[34,30,-16,38,-22,40,38,31,-34,39,44,4,-33,13,-4,2,-52,-39,-32,46,-28,30,-43,44,-22,17,20,-51] = (29)
[38,35,-53,53,-43,35,36,33,-37,42,8,25,-44,39,-16,-24,-32,15,-46,33,-26,19,-46,45,-55,53,47,-34] = (151)
[-17,-19,5,-12,-5,-25,9,-22,17,-17,-45,3,35,-30,27,18,24,39,28,-5,25,-31,18,-42,33,-11,-14,24] = (92)
[28,28,-19,34,-31,31,35,42,-38,47,4,17,-45,21,-10,-1,-40,6,-32,47,-38,42,-45,45,-36,21,39,-32] = (59)
[46,10,-17,18,-41,28,31,42,-19,42,1,30,-36,45,-14,-13,-35,28,-39,27,-31,51,-42,44,-18,54,39,-47] = (3)
[46,10,-17,18,-41,28,31,42,-19,42,1,30,-36,45,-14,-13,-35,-28,46,-44,24,-46,27,-39,37,-44,-33,30] = (129)
[-21,-22,47,-29,14,-20,0,27,-5,10,1,-37,26,-32,32,34,-25,-3,38,-10,-43,-8,-34,-32,18,-18,45,-38] = (164)
[-27,-50,45,-40,36,-37,-33,-2,26,-27,29,-36,27,-50,-3,7,-34,-24,-48,46,-15,35,-26,44,-50,10,-10,-39] = (179)
[13,-17,18,-41,28,31,40,34,-27,52,-28,10,-37,53,-22,-17,-4,41,-34,42,-39,37,27,-46,24,43,41,-22] = (117)
[-27,-50,45,-40,36,-37,-33,-2,26,-27,29,-36,27,-50,25,23,-34,-24,40,-37,-40,-20,-21,-40,37,-29,-4,-32] = (208)
[38,35,-53,22,-43,35,36,33,-37,42,8,25,-44,39,-16,-24,-32,15,-46,33,-26,19,-46,45,-55,53,47,-34] = (133)
[37,9,-33,44,-32,29,29,24,-9,36,0,34,-33,52,-30,-28,-21,31,-36,27,-11,45,-34,39,-33,28,27,-19] = (198)
next: [24,-46,27,-39,37] => [-44,-33]
find: [46,10,-17,18,-41,28,31,42,-19,42,1,30,-36,45,-14,-13,-35,28,-39,27,-31,51,-42,44,-18,54,39,-47] => (3)
next: [-50,25] => [23,-34]
find: [-27,-50,45,-40,36,-37,-33,-2,26,-27,29,-36,27,-50,25,23,-34,-24,40,-37,-40,-20,-21,-40,37,-29,-4,-32] => (208)
next: [-28,-21,31,-36,27] => [-11,45]
next: [-17,18,-41,28,31,40,34,-27,52,-28] => [10,-37]
next: [17,-17,-45,3] => [35,-30]

[6,-21,13,-2,56,20,2,39,-31,-9,-5,-8,-32,-24,13,-11,0,-22,39,-5,9,-6,-40,11,-7,-14,6,-3,3,-10,24,6,-9,22,-11,-7,2,-48,-25,-32,6,3,-3,-22,22,-5,9,27,-9,-12,-2,-8,19,17,-56,16,-12,-25] = (102)
[-4,8,9,7,-21,13,-2,-4,-11,-9,-5,-12,-8,0,3,-16,-5,-8,-1,-14,0,19,-16,0,6,-2,17,-3,12,-18,-7,6,5,-6,19,9,-4,1,11,-7,-3,9,7,-5,14,-18,-8,2,-13,7,-11,3,4,7,-12,0,-12,-6] = (44)
[-12,-9,23,3,-37,12,23,-36,9,-4,-8,12,-4,0,-20,10,22,12,3,20,-23,26,28,-13,17,-19,-11,16,-4,17,0,-7,4,-2,15,-15,-8,57,-4,8,-7,-7,-5,-3,22,-22,9,-15,18,4,-12,9,-17,6,21,-12,-2,25] = (33)
[-14,-15,15,8,-15,16,16,-25,7,-13,-6,0,2,-6,-13,7,13,10,2,17,-15,18,24,-3,24,-22,-9,6,-8,13,11,-9,-8,2,12,-14,-6,58,-6,5,-10,-9,5,-9,22,-17,1,0,9,-1,-10,7,-21,5,8,-5,-4,17] = (52)
next: [7,-21,13,-2] => [-4,-11]
next: [24,-3,24,-22] => [-9,6]
next: [-7,-3,9,7] => [-5,14]
next: [-5,-3,22,-22,9] => [-15,18]
next: [9,27] => [-9,-12]
next: [0,-22,39,-5,9] => [-6,-40]
next: [-8,57,-4] => [8,-7]

[-13,49,-3,-3,-6,27,-14,-10,6,38,-5,11,-15,1,-25] -> (4)
[-2,12,-9,2,4,0,-10,-8,-6,8,-7,3,-8,-1,-3] -> (68)
[-8,5,-9,3,3,-1,-10,-9,-3,10,-7,2,-5,-3,-4] -> (13)
[-10,33,-4,-4,-8,24,-4,-13,-4,19,-2,12,-7,-3,-10] -> (5)
[-10,48,-3,-5,-6,25,-13,-7,6,37,-2,11,-14,0,-25] -> (134)
[-11,6,-8,4,4,-1,-9,-8,-11,10,-7,2,-6,-2,-5] -> (23)
[-8,49,-4,-4,-6,26,-14,-5,10,37,-4,11,-14,3,-27] -> (176)
[-7,-4,46,-6,-6,26,-14,-4,8,38,-5,11,-14,0,-26] -> (177)
[-10,5,-9,2,4,0,-10,-8,11,36,-1,10,-13,2,-26] -> (202)
[-14,33,-4,-4,-7,25,-5,-6,-9,20,-3,11,-9,-2,-11] -> (83)
[-10,32,-4,-4,-7,25,-5,-10,-6,19,-2,13,-8,-5,-11] -> (86)
[-9,46,-4,-6,-6,27,-15,-6,4,37,-5,12,-16,1,-26] -> (34)
next: [-6,8,-7,3,-8] => [-1,-3]
next: [46,-4,-6] => [-6,27]
next: [-14,33,-4,-4,-7,25,-5,-6,-9,20] => [-3,11]
next: [-4,-13,-4,19] => [-2,12]
next: [11,-9] => [-2,-11]
next: [-3,-5] => [-6,25]
next: [-2,13] => [-8,-5]

[4,12,6,0,-19,12,27,-16,-22,-14,15,-29,33,-22,-6,25,13,25,3,-12,3,6,-23,10,-15,11,-18,-12,0,12,2,-22,4,13,23,-25,-23]  (72)
[-15,13,-23,3,5,2,-2,-9,-30,3,12,10,-15,8,18,-5,15,11,-7,13,4,-11,10,30,4,15,8,26,8,-21,59,-13,-4,-3,-21,-18,-5]  (24)
[10,33,-2,-3,12,30,-1,14,-3,19,12,14,-9,12,10,0,-15,7,-13,-2,0,13,-9,-38,0,20,15,-12,2,0,16,-32,15,21,-11,-3,-5]  (69)
[-22,-6,22,13,24,-2,3,0,-5,-19,5,9,-7,-10,-7,-17,-49,26,-7,19,6,-14,5,11,23,23,-17,-1,-46,-12,-8,-11,-10,-17,5,1,-18]  (2)
next: [-22,-6,25,13] => [25,3]
next: [-5,15,11,-7,13] => [4,-11]

[-3,21,11,34,20,14,-3,-32,-19,6,4]  (79)
[-3,21,11,34,20,14,-32,-3,-19,6,4]  (49)
[0,30,0,-28,-15,8,24,27,6,24,8]  (108)
[-21,-6,-8,6,0,21,21,18,-28,7,39]  (90)
next: [11,34,20,14,-3] => [-32,-19]
next: [14,-3,-32] => [-19,6]
next: [-32,-3] => [-19,6]

[-9,35,-18,6,0,6,-33,-12,-9,-39,7,-9,-10,2,14,10,-12,3,6,-16,24,-9,-7,-15] : (73)
[-6,10,-13,2,-4,19,-2,-7,7,-2,-4,11,2,-5,21,2,-14,-8,-12,6,6,-1,-10,-17] : (91)
[-10,51,-21,8,7,-3,-43,-9,-12,-57,12,-16,-11,5,10,13,-12,12,15,-29,30,-7,-8,-8] : (97)
next: [8,7,-3,-43,-9,-12,-57,12] => [-16,-11]
next: [2,-4,19,-2,-7,7,-2,-4] => [11,2]
next: [0,6,-33,-12,-9,-39,7,-9,-10] => [2,14]
next: [10,-13,2] => [-4,19]
next: [13,-12,12,15,-29,30] => [-7,-8]
next: [-6,10] => [-13,2]
next: [-9,-12] => [-57,12]

[23,3,-35,-1,5,40,-38,36,6,26,20,5] = (105)
[27,-2,-35,-15,5,35,-48,27,-10,20,22,6] = (30)
[-32,-15,31,16,-3,-34,46,-24,11,-18,-24,-7] = (27)
next: [-35,-15] => [5,35]
next: [27,-2] => [-35,-15]
next: [-38,36] => [6,26]

[6,9,27,4,11,-16,12,-23,3,1,-23,26,-7,-22,22,5,-11] = (50)
[13,14,22,28,2,-12,26,1,-24,7,-54,43,-20,-44,4,24,0] = (137)
[6,9,27,4,11,-16,12,-23,3,1,-23,26,-7,-21,20,5,-10] = (161)
[0,0,1,0,2,0,0,-2,1,-1,-3,1,-1,0,1,1,0] = (143)
[21,10,16,31,11,-8,15,-4,-14,10,-47,33,-19,-40,5,19,1] = (31)
[6,9,27,4,11,-16,12,-23,3,1,-23,18,-22,-35,9,21,9] = (6)
[30,12,10,33,19,-8,6,-6,-9,14,-44,17,-21,-34,10,20,9] = (25)
next: [-3,1,-1] => [0,1]
next: [0,0,1] => [0,2]

[-15,23,-24,11,11,54] -> (122)
[23,-22,11,-11,5,57] -> (125)
[-24,10,-10,45,-8,-54] -> (18)
[-4,-13,-26,21,43,-54] -> (93)
next: [-24,11] => [11,54]
next: [-4,-13,-26] => [21,43]
next: [-26,21] => [43,-54]
next: [23,-24,11] => [11,54]
next: [11,-11] => [5,57]
next: [23,-24] => [11,11]

[-10,-31,-50,-13] -> (140)
[-27,36,21,29] -> (76)
[-3,19,40,16] -> (180)
[25,-38,-33,-32] -> (206)
[-28,25,41,35] -> (218)
[29,16,41,-4] -> (213)
[14,-20,-51,-28] -> (195)
[7,30,45,13] -> (21)
[12,-33,-33,-23] -> (20)
[51,-18,30,-27] -> (75)
[37,-14,17,-21] -> (168)
[-35,26,0,26] -> (173)
find: [12,-33,-33,-23] => (20)
find: [25,-38,-33,-32] => (206)

